Below is a small trained network, with its code and all its weights. Each question gives an input and a class and asks what happens when units are switched off, that is, made to give their printed mean instead of their output.

import numpy as np


def w(rows, s, z=0):
    codes = np.array(rows[::2]) - 128.0
    scale = np.full(codes.shape[1], s)
    scale[-1] = z or s
    return codes * scale


def norm(h):
    return h / np.sqrt((h * h).mean(-1, keepdims=True) + 1e-5)


def f(y):
    return np.maximum(y, 0)


def log_softmax(a):
    a = a - a.max(-1, keepdims=True)
    return a - np.log(np.exp(a).sum(-1, keepdims=True))


def net(x, mask):
    res = np.array(x, float).reshape(1, 2) / 4 @ E
    u = 0
    for l in range(4):
        y = f(norm(res) @ A[l][:, :-1].T + A[l][:, -1])
        res = res + np.where(mask[u : u + 3], y, B[l][:, -1]) @ B[l][:, :-1]
        u += 3
    return log_softmax(norm(res)[-1] @ U[:, :-1].T + U[:, -1])


A, B = {}, {}
E = w([
[188,112,86,124,85,125,151,208,127,210,166],'x0',
[77,131,96,131,134,97,1,100,94,125,169],'x1',
],0.0044)
A[0] = w([
[85,143,80,82,120,103,53,180,128,143,158,74],'L0N1',
[96,115,243,81,194,162,240,71,160,4,30,2],'L0N2',
[78,180,159,152,171,115,87,68,100,47,74,84],'L0N3',
],0.003,0.0034)
B[0] = w([
[116,123,170,136,106,97,146,131,100,105,205,181],'L0N1',
[45,217,204,254,70,178,55,192,127,227,227,254],'L0N2',
[174,124,70,86,165,132,201,127,149,90,88,216],'L0N3',
],0.0054,0.0043)
A[1] = w([
[185,134,146,78,175,82,130,87,161,103,119,109],'L1N1',
[38,168,107,154,176,146,13,148,146,130,140,123],'L1N2',
[193,95,175,79,150,104,119,93,129,128,3,3],'L1N3',
],0.0027,0.0025)
B[1] = w([
[44,79,161,113,101,163,111,44,120,79,159,145],'L1N1',
[202,74,142,99,136,121,252,143,122,137,98,251],'L1N2',
[156,83,84,129,124,102,146,145,104,201,36,129],'L1N3',
],0.0037,0.0029)
A[2] = w([
[104,109,123,92,180,129,146,3,120,54,108,89],'L2N1',
[88,150,108,134,187,168,146,113,138,83,98,50],'L2N2',
[110,128,134,122,209,107,139,67,124,28,112,2],'L2N3',
],0.0052,0.00082)
B[2] = w([
[119,102,128,88,33,178,82,110,192,59,65,252],'L2N1',
[150,73,94,133,111,46,115,163,58,147,189,190],'L2N2',
[112,77,132,51,2,200,46,111,177,130,75,238],'L2N3',
],0.0053,0.0038)
A[3] = w([
[209,109,98,92,114,168,254,155,207,150,55,56],'L3N1',
[35,165,195,166,112,176,99,44,124,99,115,252],'L3N2',
[41,250,190,226,155,164,107,90,169,42,87,43],'L3N3',
],0.0044,0.0015)
B[3] = w([
[128,126,154,81,240,81,141,29,55,1,27,239],'L3N1',
[109,165,136,177,189,222,173,126,219,174,84,254],'L3N2',
[99,183,72,210,190,63,126,128,197,160,179,234],'L3N3',
],0.0056,0.0042)
U = w([
[84,212,145,219,168,158,161,128,203,185,146,179],'0',
[189,119,142,66,189,85,197,105,45,62,43,178],'1',
[101,72,120,56,3,194,60,92,191,76,65,1],'2',
[140,88,105,100,62,74,67,159,59,199,255,170],'3',
],0.0091,0.00064)

Each question gives the input, the list of numbers given to net, and the class t.
The units are the neurons (one row each of A and B). Each row of codes is followed by its name. A weight is (code - 128) times the scale printed after its matrix; where a second scale follows, it is the last column's (A, B and U).
mask holds one flag per neuron, layer by layer. A switched-off neuron (its flag False) gives its mean, the last column of its row in B, instead of its output. The means were averaged over made-up inputs and are rounded, as every weight is.
A unit's drop is (log p(t) with every unit on - log p(t) with that unit switched off) / (log p(t) with every unit on - log p(t) with every unit switched off).
The circuit of an input: a set's keep is (log p(t) with only the set's units on - log p(t) with every unit switched off) / (log p(t) with every unit on - log p(t) with every unit switched off). Starting from all 12 units, units are removed one at a time, each time the one whose removal leaves the highest keep (on an exact tie, the one counted first), for as long as the keep stays at least 0.8.
units of the circuit, in order: the units of the circuit, biggest drop first
most important unit: the unit with the biggest drop
k most important neurons: the k neurons with the biggest drops, biggest first
k most important neurons of layer l: the k neurons of layer l with the biggest drops, biggest first
drop when u is switched off: that unit's drop, to one decimal
input [1,-6], class 1: units of the circuit, in order	[L3N1]
input [2,1], class 3: 2 most important neurons of layer 3	[L3N2, L3N1]
input [6,1], class 3: 2 most important neurons	[L0N3, L1N2]
input [1,2], class 3: 2 most important neurons of layer 3	[L3N1, L3N2]
input [1,4], class 3: 2 most important neurons	[L3N1, L0N2]
input [1,-4], class 1: 2 most important neurons	[L0N2, L3N1]
input [1,5], class 3: 2 most important neurons	[L3N1, L0N2]
input [3,0], class 1: 2 most important neurons	[L0N2, L2N2]
input [2,3], class 3: 2 most important neurons of layer 3	[L3N1, L3N2]
input [8,-8], class 1: drop when L3N1 is switched off	0.1
input [3,-2], class 1: drop when L0N2 is switched off	1.1
input [5,-3], class 1: drop when L0N2 is switched off	0.2
input [5,-6], class 1: drop when L3N1 is switched off	0.0
input [5,2], class 3: most important unit	L3N2
